Below is a small trained network, with its code and all its weights. Each question gives an input and a class and asks what happens when units are switched off, that is, made to give their printed mean instead of their output.

import numpy as np


def w(rows, s, z=0):
    codes = np.array(rows[::2]) - 128.0
    scale = np.full(codes.shape[1], s)
    scale[-1] = z or s
    return codes * scale


def norm(h):
    return h / np.sqrt((h * h).mean(-1, keepdims=True) + 1e-5)


def f(y):
    return y / 2 * (1 + np.tanh(0.7978845608 * (y + 0.044715 * y**3)))


def log_softmax(a):
    a = a - a.max(-1, keepdims=True)
    return a - np.log(np.exp(a).sum(-1, keepdims=True))


def net(x, mask):
    res = np.array(x, float).reshape(1, 4) / 4 @ E
    u = 0
    for l in range(2):
        y = f(norm(res) @ A[l][:, :-1].T + A[l][:, -1])
        res = res + np.where(mask[u : u + 6], y, B[l][:, -1]) @ B[l][:, :-1]
        u += 6
    return log_softmax(norm(res)[-1] @ U[:, :-1].T + U[:, -1])


A, B = {}, {}
E = w([
[116,146,63,90],'x0',
[56,129,162,166],'x1',
[167,245,177,175],'x2',
[254,97,58,131],'x3',
],0.0063)
A[0] = w([
[24,100,211,144,2],'0.n0',
[130,1,63,37,68],'0.n1',
[120,77,12,106,48],'0.n2',
[142,207,47,161,121],'0.n3',
[58,116,167,170,74],'0.n4',
[83,134,129,108,70],'0.n5',
],0.0093,0.003)
B[0] = w([
[81,151,248,195,206],'0.n0',
[144,113,1,227,253],'0.n1',
[148,90,52,124,194],'0.n2',
[128,75,126,63,169],'0.n3',
[66,92,135,158,173],'0.n4',
[111,210,117,128,133],'0.n5',
],0.0096,0.0059)
A[1] = w([
[143,214,129,90,159],'1.n0',
[151,59,174,110,139],'1.n1',
[10,133,134,180,135],'1.n2',
[116,145,129,104,80],'1.n3',
[81,168,181,88,196],'1.n4',
[254,106,174,114,4],'1.n5',
],0.0097,0.0038)
B[1] = w([
[77,130,97,74,162],'1.n0',
[174,98,194,127,131],'1.n1',
[142,94,220,206,255],'1.n2',
[108,142,126,122,112],'1.n3',
[34,64,93,149,206],'1.n4',
[151,254,225,145,165],'1.n5',
],0.008,0.0054)
U = w([
[226,244,202,123,155],'0',
[39,136,106,9,112],'1',
[135,107,187,111,28],'2',
[162,49,170,128,1],'3',
[212,119,107,18,70],'4',
[176,47,5,196,189],'5',
[42,94,217,233,182],'6',
],0.016,0.0085)

Each question gives the input, the list of numbers given to net, and the class t.
The units are the neurons (one row each of A and B). Each row of codes is followed by its name. A weight is (code - 128) times the scale printed after its matrix; where a second scale follows, it is the last column's (A, B and U).
mask holds one flag per neuron, layer by layer. A switched-off neuron (its flag False) gives its mean, the last column of its row in B, instead of its output. The means were averaged over made-up inputs and are rounded, as every weight is.
A unit's drop is (log p(t) with every unit on - log p(t) with that unit switched off) / (log p(t) with every unit on - log p(t) with every unit switched off).
The circuit of an input: a set's keep is (log p(t) with only the set's units on - log p(t) with every unit switched off) / (log p(t) with every unit on - log p(t) with every unit switched off). Starting from all 12 units, units are removed one at a time, each time the one whose removal leaves the highest keep (on an exact tie, the one counted first), for as long as the keep stays at least 0.8.
units of the circuit, in order: the units of the circuit, biggest drop first
unit that matters most: the unit with the biggest drop
top k neurons: the k neurons with the biggest drops, biggest first
drop when u is switched off: that unit's drop, to one decimal
input [7,5,4,7], class 4: units of the circuit, in order -> [0.n1 0.n3]
input [8,2,5,5], class 4: unit that matters most -> 0.n1
input [3,-6,6,-3], class 1: top 2 neurons -> [0.n1 1.n0]
input [6,3,5,6], class 4: units of the circuit, in order -> [0.n3 0.n1]
input [7,7,4,2], class 1: units of the circuit, in order -> [0.n1 0.n0 0.n3]
input [5,-3,5,3], class 0: top 2 neurons -> [0.n1 1.n5]
input [3,0,5,6], class 0: top 2 neurons -> [0.n1 1.n5]
input [0,-5,1,0], class 0: units of the circuit, in order -> [0.n1 1.n5]
input [-6,3,0,6], class 0: top 2 neurons -> [0.n1 1.n5]
input [2,-6,-8,-8], class 5: top 2 neurons -> [0.n1 0.n2]
input [3,-7,4,0], class 0: top 2 neurons -> [1.n5 0.n1]
input [-1,4,7,3], class 0: top 2 neurons -> [0.n0 0.n1]
input [5,3,-7,-3], class 5: drop when 0.n2 is switched off -> 0.2
input [-5,4,8,3], class 0: drop when 0.n0 is switched off -> 0.4
input [5,-1,7,8], class 0: units of the circuit, in order -> [0.n1]
input [7,-1,4,1], class 4: drop when 0.n0 is switched off -> 0.2
input [7,-3,3,4], class 4: drop when 0.n3 is switched off -> 0.1
